Below is a small trained network, with its code and all its weights. Each question gives an input and a class and asks what happens when units are switched off, that is, made to give their printed mean instead of their output.

import numpy as np


def w(rows, s, z=0):
    codes = np.array(rows[::2]) - 128.0
    scale = np.full(codes.shape[1], s)
    scale[-1] = z or s
    return codes * scale


def f(y):
    return y / 2 * (1 + np.tanh(0.7978845608 * (y + 0.044715 * y**3)))


def log_softmax(a):
    a = a - a.max(-1, keepdims=True)
    return a - np.log(np.exp(a).sum(-1, keepdims=True))


def net(x, mask):
    res = np.array(x, float).reshape(1, 6) / 4 @ E
    y = f(res @ A[0][:, :-1].T + A[0][:, -1])
    res = res + np.where(mask, y, B[0][:, -1]) @ B[0][:, :-1]
    return log_softmax(res[-1] @ U[:, :-1].T + U[:, -1])


A, B = {}, {}
E = w([
[67,110,202,93,129,169],'x0',
[221,217,155,81,73,102],'x1',
[83,179,73,61,174,114],'x2',
[106,56,115,40,172,65],'x3',
[142,139,133,78,233,254],'x4',
[93,233,193,131,91,79],'x5',
],0.0092)
A[0] = w([
[69,82,189,147,172,170,200],'N0',
[140,96,34,8,138,105,230],'N1',
[98,158,117,72,83,95,96],'N2',
[55,53,76,76,143,107,146],'N3',
[139,152,132,237,109,38,190],'N4',
[108,38,155,98,152,114,168],'N5',
[58,117,199,87,120,129,239],'N6',
[67,114,183,181,82,102,155],'N7',
[115,168,85,200,125,118,188],'N8',
[40,132,127,148,184,215,181],'N9',
[51,203,153,111,74,135,232],'N10',
[169,115,60,141,132,139,157],'N11',
[97,188,135,9,151,132,178],'N12',
[82,135,87,203,194,209,162],'N13',
[12,83,119,33,159,132,185],'N14',
[92,171,97,181,166,211,145],'N15',
[126,93,19,92,175,136,239],'N16',
[237,115,78,166,103,168,213],'N17',
[84,41,208,91,123,128,159],'N18',
[151,78,210,227,89,192,253],'N19',
[212,246,158,56,51,148,246],'N20',
[169,137,111,195,2,36,184],'N21',
[211,99,87,133,112,110,161],'N22',
[159,116,114,211,159,191,201],'N23',
[100,68,85,117,153,112,173],'N24',
],0.0095,0.0049)
B[0] = w([
[125,110,130,6,59,73,194],'N0',
[165,127,103,174,219,113,230],'N1',
[91,133,113,122,178,117,158],'N2',
[135,79,75,154,156,70,200],'N3',
[59,164,145,223,68,72,203],'N4',
[182,138,118,115,135,89,183],'N5',
[127,181,110,71,116,76,189],'N6',
[117,151,133,139,82,75,178],'N7',
[48,78,117,176,136,136,164],'N8',
[75,74,142,44,132,102,207],'N9',
[70,160,121,94,168,77,196],'N10',
[169,65,162,222,177,159,163],'N11',
[135,178,110,45,224,118,208],'N12',
[47,32,182,82,143,147,204],'N13',
[145,105,64,50,156,72,220],'N14',
[34,79,162,74,163,163,183],'N15',
[165,46,111,145,218,134,228],'N16',
[187,92,185,205,122,219,193],'N17',
[177,128,108,63,60,97,184],'N18',
[128,128,187,78,2,153,221],'N19',
[96,227,158,134,197,193,254],'N20',
[94,171,130,207,90,126,237],'N21',
[213,95,137,215,122,190,164],'N22',
[118,66,180,133,88,179,193],'N23',
[172,42,91,141,169,63,183],'N24',
],0.0091,0.013)
U = w([
[47,61,183,81,93,166,82],'0',
[133,105,2,124,177,14,50],'1',
[141,134,147,69,15,55,251],'2',
[86,241,122,81,194,121,170],'3',
[34,194,119,246,59,60,195],'4',
[200,61,143,226,139,170,152],'5',
[133,209,129,138,152,101,68],'6',
[197,165,214,170,34,208,88],'7',
],0.0087,0.0021)

Each question gives the input, the list of numbers given to net, and the class t.
The units are the neurons (one row each of A and B). Each row of codes is followed by its name. A weight is (code - 128) times the scale printed after its matrix; where a second scale follows, it is the last column's (A, B and U).
mask holds one flag per neuron, in row order. A switched-off neuron (its flag False) gives its mean, the last column of its row in B, instead of its output. The means were averaged over made-up inputs and are rounded, as every weight is.
A unit's drop is (log p(t) with every unit on - log p(t) with that unit switched off) / (log p(t) with every unit on - log p(t) with every unit switched off).
The circuit of an input: a set's keep is (log p(t) with only the set's units on - log p(t) with every unit switched off) / (log p(t) with every unit on - log p(t) with every unit switched off). Starting from the 12 units with the biggest drops (on a tie, the unit counted first), units are removed one at a time, each time the one whose removal leaves the highest keep (on an exact tie, the one counted first), for as long as the keep stays at least 0.8.
circuit, biggest first: the units of the circuit, biggest drop first
most important unit: the unit with the biggest drop
top k neurons: the k neurons with the biggest drops, biggest first
drop when u is switched off: that unit's drop, to one decimal
input [3,8,-7,0,1,6], class 4: most important unit : N21
input [0,1,2,8,-7,6], class 4: top 3 neurons : (N21, N4, N16)
input [8,4,-5,6,6,-4], class 1: circuit, biggest first : (N14, N5)
input [5,-6,-5,1,-7,3], class 2: top 4 neurons : (N18, N19, N0, N20)
input [6,6,2,-7,-3,5], class 4: top 3 neurons : (N21, N4, N14)
input [-8,-1,4,-4,6,2], class 0: circuit, biggest first : (N15, N13)
input [5,-3,6,-4,-4,0], class 1: top 2 neurons : (N20, N19)
input [-4,-8,0,1,2,-8], class 5: top 3 neurons : (N23, N11, N17)
input [-1,8,2,8,-1,-1], class 3: top 3 neurons : (N20, N12, N24)
input [-7,-4,0,-7,4,7], class 0: top 2 neurons : (N15, N13)
input [0,1,4,0,-6,-3], class 4: drop when N21 is switched off : 0.1
input [-3,-8,-8,7,5,-5], class 1: drop when N24 is switched off : 0.2
input [2,6,-5,6,-2,-1], class 7: drop when N22 is switched off : 0.1
input [6,8,-8,7,-8,-1], class 4: circuit, biggest first : (N21)
input [-6,-3,3,-1,-6,-2], class 4: top 2 neurons : (N4, N21)
